Here is a tiny trained network, its code and every weight. The questions are about switching its units off for an input and a class, where a switched-off unit gives its printed mean instead of its output.

import numpy as np


def w(rows, s, z=0):
    codes = np.array(rows[::2]) - 128.0
    scale = np.full(codes.shape[1], s)
    scale[-1] = z or s
    return codes * scale


def f(y):
    return y / 2 * (1 + np.tanh(0.7978845608 * (y + 0.044715 * y**3)))


def log_softmax(a):
    a = a - a.max(-1, keepdims=True)
    return a - np.log(np.exp(a).sum(-1, keepdims=True))


def net(x, mask):
    res = np.array(x, float).reshape(1, 7) / 4 @ E
    y = f(res @ A[0][:, :-1].T + A[0][:, -1])
    res = res + np.where(mask, y, B[0][:, -1]) @ B[0][:, :-1]
    return log_softmax(res[-1] @ U[:, :-1].T + U[:, -1])


A, B = {}, {}
E = w([
[111,131,124],'x0',
[129,133,134],'x1',
[255,97,209],'x2',
[127,134,137],'x3',
[170,23,35],'x4',
[95,76,134],'x5',
[140,141,128],'x6',
],0.0064)
A[0] = w([
[26,203,160,208],'neuron 1',
[130,150,254,182],'neuron 2',
[100,117,223,3],'neuron 3',
[90,44,177,13],'neuron 4',
[83,50,148,213],'neuron 5',
[214,67,241,11],'neuron 6',
[107,201,136,157],'neuron 7',
[95,186,211,49],'neuron 8',
],0.0096,0.0029)
B[0] = w([
[182,38,100,255],'neuron 1',
[190,72,59,216],'neuron 2',
[151,78,147,133],'neuron 3',
[163,159,121,122],'neuron 4',
[218,181,200,179],'neuron 5',
[1,68,105,211],'neuron 6',
[152,88,116,176],'neuron 7',
[163,80,131,177],'neuron 8',
],0.0083,0.0052)
U = w([
[128,61,153,253],'0',
[141,73,106,243],'1',
[203,44,78,154],'2',
[36,1,65,95],'3',
[180,115,80,140],'4',
[205,163,178,232],'5',
[49,72,145,67],'6',
[55,170,215,3],'7',
],0.0062,0.0038)

Each question gives the input, the list of numbers given to net, and the class t.
The units are the neurons (one row each of A and B). Each row of codes is followed by its name. A weight is (code - 128) times the scale printed after its matrix; where a second scale follows, it is the last column's (A, B and U).
mask holds one flag per neuron, in row order. A switched-off neuron (its flag False) gives its mean, the last column of its row in B, instead of its output. The means were averaged over made-up inputs and are rounded, as every weight is.
A unit's drop is (log p(t) with every unit on - log p(t) with that unit switched off) / (log p(t) with every unit on - log p(t) with every unit switched off).
The circuit of an input: a set's keep is (log p(t) with only the set's units on - log p(t) with every unit switched off) / (log p(t) with every unit on - log p(t) with every unit switched off). Starting from all 8 units, units are removed one at a time, each time the one whose removal leaves the highest keep (on an exact tie, the one counted first), for as long as the keep stays at least 0.8.
circuit, biggest first: the units of the circuit, biggest drop first
k most important neurons: the k neurons with the biggest drops, biggest first
drop of u: that unit's drop, to one decimal
input [7,0,7,-7,-5,6,-2], class 3: circuit, biggest first -> (neuron 6)
input [-3,-5,-5,0,-6,0,3], class 2: 2 most important neurons -> (neuron 1; neuron 6)
input [-5,-2,2,-6,2,8,-3], class 5: 2 most important neurons -> (neuron 5; neuron 1)
input [-2,-1,4,-1,-8,4,7], class 2: circuit, biggest first -> (neuron 2; neuron 8)
input [-6,-4,2,-3,5,8,6], class 5: circuit, biggest first -> (neuron 5; neuron 1; neuron 2)
input [-3,6,8,-7,-5,-2,1], class 3: 3 most important neurons -> (neuron 6; neuron 5; neuron 2)
input [7,0,7,-3,-8,4,-3], class 2: 3 most important neurons -> (neuron 2; neuron 8; neuron 3)
input [-6,-4,-4,2,-8,5,6], class 2: drop of neuron 7 -> 0.1
input [6,3,8,5,6,6,4], class 3: drop of neuron 6 -> 1.5
input [3,-3,3,4,-8,-5,3], class 2: drop of neuron 2 -> 0.4
input [-4,-2,8,-6,6,7,7], class 3: drop of neuron 6 -> 1.4
